1: [ -1.4  -5.8   2.0   3.3   5.8   2.8  -6.2  -2.1   9.2  -3.3  11.8  -1.5
   2.9 -13.7  24.8   1.0  -0.5   3.9  10.2 -22.5]
2: [ 13.7  -4.7  -0.7  14.5   7.2  -1.5  -8.9   0.8  12.1 -20.6  18.0   1.8
   3.1 -15.6  21.3  -1.2  -5.7  11.4  14.7 -45.5]
3: [ 20.3  -5.6  -1.7  17.5   2.7  -0.6 -19.6   2.6  21.2 -21.8  17.6  10.8
   3.2 -13.9   7.9 -10.4   1.9  17.0  19.8 -45.3]
4: [-10.1  -4.7   1.6  -0.9  -4.2   4.3 -12.3  -2.7   9.2   8.5   5.2  -2.1
   3.0  -5.5  13.5  -5.8   8.7  -0.6   6.1  -9.1]
1 2
5: [  3.2  -4.8 -10.3   7.8   8.6  -2.1  -7.2  -2.2  -0.3 -30.6   2.5 -10.2
   2.7  -9.4  14.9  12.0  -0.8   3.2   4.8 -90.5]
2 3
6: [ 2.6 -3.2 -0.8 10.8  2.7 -5.2 -7.4 -2.0  0.7  0.4 13.0  5.3  1.9 -8.5
  8.8  3.3 -5.3  9.3  5.7  9.2]
4 1
7: [ 19.3  -4.0   4.9  13.3  -7.7   2.6 -21.4   2.4  21.3  -7.8  22.7  19.0
   1.7  -9.3   1.6 -24.2   6.5  16.2  16.0  -4.5]
3 6
8: [ -6.8  -6.2   6.2   0.0 -12.5  10.9 -38.4  -2.1  19.9   8.5  11.6  11.8
   3.3  -1.2   5.4 -27.0  22.6   4.2   9.5  -0.3]
4 7
9: [ -7.4  -3.8  -3.3   5.7   1.2  -7.1   0.5  -2.7  -2.6  -2.8   7.4  -5.9
   3.6  -8.8  18.2  15.3  -3.9   4.6   8.1 -28.2]
1 4
10: [  1.3  -4.8  -1.9  13.2   2.6  -5.8 -11.4  -2.0   3.5  -8.2  14.7   4.2
   4.5 -10.4  14.4   1.9  -1.2   9.0   9.7 -30.4]
1 9
11: [  4.4  -4.5  -4.3   9.6  -8.8  -0.3 -27.1  -1.2  10.5 -14.9   7.6   7.3
   3.8  -1.3  -4.1 -13.8  14.3   9.0  10.3 -46.1]
3 10
12: [ -7.2  -7.2  -1.4   1.6  10.8   5.5  -5.6  -4.6   4.0 -12.7   8.1  -9.3
   2.5 -10.7  23.4  -5.0   4.1  -2.3   5.0 -40.1]
1 10
13: [-15.2  -3.8   3.5   2.8   3.5  -7.8   4.9  -5.9  -7.8  14.9   9.7  -1.7
   1.8 -13.1  31.0   9.8 -13.8  -0.7  -3.3  36.3]
6 4
14: [  4.6  -2.8  -1.4   8.1  -1.6  -2.0 -10.2   0.4  12.7  -9.3  12.2   4.8
   2.8  -5.3   5.6   1.6   3.8   8.2   9.8 -13.5]
10 1
15: [  1.3  -2.5  -6.5  13.3   1.7 -11.0  -7.8  -2.5  -4.0 -14.7   8.7   4.4
   2.1  -5.8   9.5   2.9  -5.5  10.3   0.2 -34.4]
10 9
16: [-13.1  -6.5  -3.8   1.5  -0.5   2.3 -16.6  -6.3   1.0  -5.8   6.3  -7.6
   3.6  -4.2  15.8  -4.1   6.7   1.8   2.4 -48.1]
12 10
17: [ -9.9  -7.1   1.9  -1.5   1.3   7.4 -12.1  -5.1   7.0   0.6   8.1  -4.7
   3.2  -7.0  25.5  -8.4   7.5  -2.6   5.7 -24.2]
1 4
18: [  0.5  -7.0   3.3   0.9  -3.6   9.1 -22.1  -2.9  15.0  -6.3   6.8   0.1
   3.5  -9.9  15.9 -22.0  18.7   1.4   9.4 -18.4]
17 4
19: [  3.1  -8.2   7.5   0.8 -13.3  12.8 -37.1  -1.8  25.1   5.2  16.7  15.4
   3.4  -2.5   4.1 -37.7  22.7   6.8  14.8  10.1]
8 7
20: [-3.8  0.4  4.4 -3.2 -2.4  2.1 -8.3 -0.4  0.3 11.0  2.3  1.5 -0.1  0.2
  3.6 -2.6  0.4 -1.7  0.2 21.4]
6 4
21: [ -0.3  -6.5   5.1   0.3  -7.8  12.7 -32.7  -2.0  21.1   4.7   9.2   6.3
   3.4  -3.8  10.2 -28.7  18.9   3.1  12.2  -7.8]
8 18
22: [ -1.0 -10.6  10.4   1.3 -29.1  15.2 -55.0   0.1  39.5  20.4  18.6  27.2
   4.6   6.6 -12.6 -52.9  37.0  12.3  14.2  26.1]
19 8
23: [  0.8  -2.1  -3.3   7.5   0.0  -6.2  -9.8   0.2   3.5 -13.2   7.5   1.8
   3.1  -6.8   7.1   4.4   1.5   8.7   9.0 -45.0]
15 10
24: [-1.5 -0.1  1.0 -1.7 -1.9  0.1 -1.7  0.0  0.6  0.1  1.5  2.2  0.2  3.2
 -4.3 -0.7  3.5 -2.0  1.5 -0.2]
20 4
25: [  0.9  -3.4   3.0   5.1   3.8   1.0  -2.5   0.2   8.7  -1.6   7.3  -1.0
   3.3 -12.2  14.2   4.7  -4.0   4.8   9.9  -8.0]
1 14
26: [  9.6  -3.8  -1.1   9.7   6.1   2.6  -6.1   2.5  16.9 -16.4  13.8   1.5
   2.1 -10.1  13.9  -4.2  -0.5   8.2  12.7 -32.8]
2 10
27: [  3.2  -4.7  -2.6   7.1   5.8  -5.1  -5.7  -1.7   7.3  -9.5  15.0   2.0
   3.1 -13.4  21.0   4.0  -0.6   9.0  12.0 -31.5]
10 1
28: [-31.4  -6.1   3.6  -7.2 -20.3   3.1 -22.1  -7.5   4.4  25.3  -1.2   2.1
   3.2   4.9  10.1 -11.1  19.3  -3.2  -1.8  21.0]
20 4
29: [  5.8  -4.2   1.1  10.1   5.9  -3.7  -1.5  -2.0   2.9  -5.5  14.3   3.0
   1.8 -13.7  21.8   1.8 -10.5  10.6   9.0 -10.2]
25 1
30: [  3.0  -3.2  -1.3  12.8  -1.0  -3.1 -12.9  -1.4  10.8  -7.2  15.5   7.9
   3.6 -10.3  16.5   2.2  -1.2  12.1  10.3 -28.2]
10 27
31: [-3.5 -2.3 -1.3 -0.6  4.4 -0.2  1.2 -4.4 -5.5  0.7  3.3 -0.9  1.8 -3.7
 11.8  4.2 -6.3 -0.7 -3.8  0.0]
24 25
32: [-10.8  -4.4   3.0   6.3  -5.1  -5.4 -16.5  -4.2   3.9  11.0  18.3   8.1
   3.9  -8.9  17.3   0.9  -3.0   8.4   3.0  14.3]
6 20
33: [  7.2  -6.3  -1.7   7.0   0.1   9.1 -22.0  -1.6  17.9 -19.5   8.7   0.5
   3.9  -6.5   9.2 -20.4  16.8   5.2  15.6 -66.8]
11 3
34: [ -9.5  -6.8  -1.3  -1.1   1.9   6.1 -18.1  -3.8   4.7  -5.7   3.8  -7.4
   4.0  -7.5  18.3  -3.2   9.7  -2.6   6.8 -35.1]
16 17
35: [ 10.9  -6.9  -1.8   6.1  -2.0  10.4 -27.7  -0.5  27.0 -19.9  10.2   4.0
   2.9  -5.2   4.3 -23.4  16.3   5.6  16.3 -61.1]
33 11
36: [ -1.2  -3.5   0.6   5.8   9.1  -1.9  -9.4  -1.5   4.3  -1.4   9.8  -2.8
   3.3 -11.1  23.7   9.0  -7.9   2.8   7.0 -13.3]
25 1
37: [ 16.1  -6.8  -1.0   9.9   5.5   6.1 -15.3   2.0  20.2 -18.8  15.1   2.3
   2.7 -12.5   8.9 -14.3   6.8   9.0  18.5 -52.6]
3 33
38: [-20.0  -9.2   1.3  -3.9 -13.2   2.0 -23.2  -6.8   1.2  12.3   3.5   2.7
   4.1  -0.5   9.7 -14.3  18.0  -1.2  -2.1  -4.5]
4 28
39: [ -5.0  -3.2  -0.2   5.8  -5.5  -3.3 -15.1  -1.0   7.1   6.7   9.6   4.7
   2.6  -6.3   8.0  -0.2   3.9   7.1   6.2  -8.5]
4 14
40: [  5.6  -2.5   3.5   3.4  -9.6   2.9 -19.8  -1.5   8.8   5.5   9.9  14.6
   0.2   0.4  -1.4 -18.9   6.9   7.0   2.4  20.4]
20 32
41: [ -7.3  -3.6  -4.0  10.3  -2.6  -7.2 -11.6  -4.0   0.7  -1.5  10.0   3.8
   4.3  -6.2  13.6   6.6  -1.2   8.5   6.0 -20.2]
10 39
42: [ -3.4  -8.2   1.5  -0.5   6.3   8.6  -8.8  -3.3   7.7 -12.2  10.6  -9.5
   3.2 -12.6  29.2  -7.2   4.9  -2.5   8.9 -44.3]
12 34
43: [-16.7  -7.7  -3.6  -2.2  -2.3   1.2 -12.9  -7.5  -3.7  -3.2   4.0  -8.9
   3.4  -0.4  21.5  -2.4   8.4  -2.8   2.5 -41.3]
16 34
44: [-6.7 -4.0  4.1  5.6 -1.1 -4.4 -6.0 -4.2 -1.7 14.5 15.1  8.1  1.0 -8.8
 18.6 -3.2 -9.1  6.4  0.0 36.8]
32 13
